Below are the code and all the weights of a small trained network. Each question names an input and a class and asks about switching units off, where a switched-off unit gives its printed mean instead of its output.

import numpy as np


def w(rows, s, z=0):
    codes = np.array(rows[::2]) - 128.0
    scale = np.full(codes.shape[1], s)
    scale[-1] = z or s
    return codes * scale


def norm(h):
    return h / np.sqrt((h * h).mean(-1, keepdims=True) + 1e-5)


def f(y):
    return np.maximum(y, 0)


def log_softmax(a):
    a = a - a.max(-1, keepdims=True)
    return a - np.log(np.exp(a).sum(-1, keepdims=True))


def net(x, mask):
    res = np.array(x, float).reshape(1, 6) / 4 @ E
    u = 0
    for l in range(2):
        y = f(norm(res) @ A[l][:, :-1].T + A[l][:, -1])
        res = res + np.where(mask[u : u + 6], y, B[l][:, -1]) @ B[l][:, :-1]
        u += 6
    return log_softmax(norm(res)[-1] @ U[:, :-1].T + U[:, -1])


A, B = {}, {}
E = w([
[1,43,192,107,86],'x0',
[136,131,141,128,117],'x1',
[219,45,118,19,10],'x2',
[66,219,128,31,32],'x3',
[121,119,118,105,144],'x4',
[151,143,172,109,142],'x5',
],0.003)
A[0] = w([
[255,104,62,122,116,1],'L0N1',
[132,66,74,57,35,98],'L0N2',
[148,186,72,110,88,140],'L0N3',
[229,75,128,104,104,107],'L0N4',
[129,99,186,179,126,35],'L0N5',
[107,32,178,77,103,104],'L0N6',
],0.0063,0.0021)
B[0] = w([
[96,17,108,57,88,212],'L0N1',
[180,222,170,150,254,253],'L0N2',
[152,221,105,148,157,197],'L0N3',
[120,33,13,89,79,228],'L0N4',
[114,185,173,134,194,158],'L0N5',
[148,222,81,239,162,230],'L0N6',
],0.005,0.0038)
A[1] = w([
[8,117,198,69,25,99],'L1N1',
[77,41,114,214,164,167],'L1N2',
[2,198,131,119,96,254],'L1N3',
[53,132,134,111,68,12],'L1N4',
[172,237,96,4,102,232],'L1N5',
[31,133,141,112,117,69],'L1N6',
],0.0057,0.0023)
B[1] = w([
[92,98,50,28,9,158],'L1N1',
[164,254,163,155,153,213],'L1N2',
[76,48,210,50,60,235],'L1N3',
[138,85,112,42,39,139],'L1N4',
[74,136,175,239,196,253],'L1N5',
[184,116,125,28,16,157],'L1N6',
],0.0055,0.0054)
U = w([
[242,224,45,237,213,68],'0',
[35,254,208,207,119,59],'1',
[134,62,48,69,12,252],'2',
],0.0054,0.0018)

Each question gives the input, the list of numbers given to net, and the class t.
The units are the neurons (one row each of A and B). Each row of codes is followed by its name. A weight is (code - 128) times the scale printed after its matrix; where a second scale follows, it is the last column's (A, B and U).
mask holds one flag per neuron, layer by layer. A switched-off neuron (its flag False) gives its mean, the last column of its row in B, instead of its output. The means were averaged over made-up inputs and are rounded, as every weight is.
A unit's drop is (log p(t) with every unit on - log p(t) with that unit switched off) / (log p(t) with every unit on - log p(t) with every unit switched off).
The circuit of an input: a set's keep is (log p(t) with only the set's units on - log p(t) with every unit switched off) / (log p(t) with every unit on - log p(t) with every unit switched off). Starting from all 12 units, units are removed one at a time, each time the one whose removal leaves the highest keep (on an exact tie, the one counted first), for as long as the keep stays at least 0.8.
circuit, biggest first: the units of the circuit, biggest drop first
unit that matters most: the unit with the biggest drop
k most important neurons: the k neurons with the biggest drops, biggest first
k most important neurons of layer l: the k neurons of layer l with the biggest drops, biggest first
drop when u is switched off: that unit's drop, to one decimal
input [6,-3,3,-6,-8,3], class 0: unit that matters most	L1N3
input [-6,0,6,7,8,-3], class 0: circuit, biggest first	[L1N3 L0N2]
input [5,-1,8,4,-2,-2], class 1: 2 most important neurons	[L0N2 L1N5]
input [8,-4,7,2,-3,-1], class 1: circuit, biggest first	[L0N2 L0N6]
input [3,7,-3,5,4,8], class 2: circuit, biggest first	[L0N2 L1N1]
input [6,-6,7,6,2,4], class 1: circuit, biggest first	[L0N2 L1N5]
input [6,-8,8,4,1,6], class 1: circuit, biggest first	[L0N2 L1N5]
input [-3,-6,7,3,7,-4], class 0: 2 most important neurons	[L0N2 L1N5]
input [-4,5,1,-7,4,4], class 2: circuit, biggest first	[L0N1 L0N2]
input [5,2,7,8,-5,-1], class 1: 2 most important neurons	[L0N2 L1N5]
input [5,-2,1,-4,-3,-5], class 0: 2 most important neurons of layer 1	[L1N3 L1N5]
input [-2,-2,3,5,2,2], class 0: 2 most important neurons of layer 0	[L0N2 L0N3]
input [5,-6,4,7,-7,-6], class 1: 3 most important neurons of layer 0	[L0N2 L0N6 L0N1]
input [1,-3,7,8,5,-4], class 1: circuit, biggest first	[L1N5]
input [5,2,5,-5,6,4], class 0: drop when L0N4 is switched off	0.0
input [-1,6,5,1,3,-6], class 0: drop when L0N2 is switched off	0.5
input [-2,6,5,5,8,1], class 0: drop when L0N2 is switched off	0.2
input [1,-2,5,1,6,-8], class 1: drop when L0N4 is switched off	-0.2
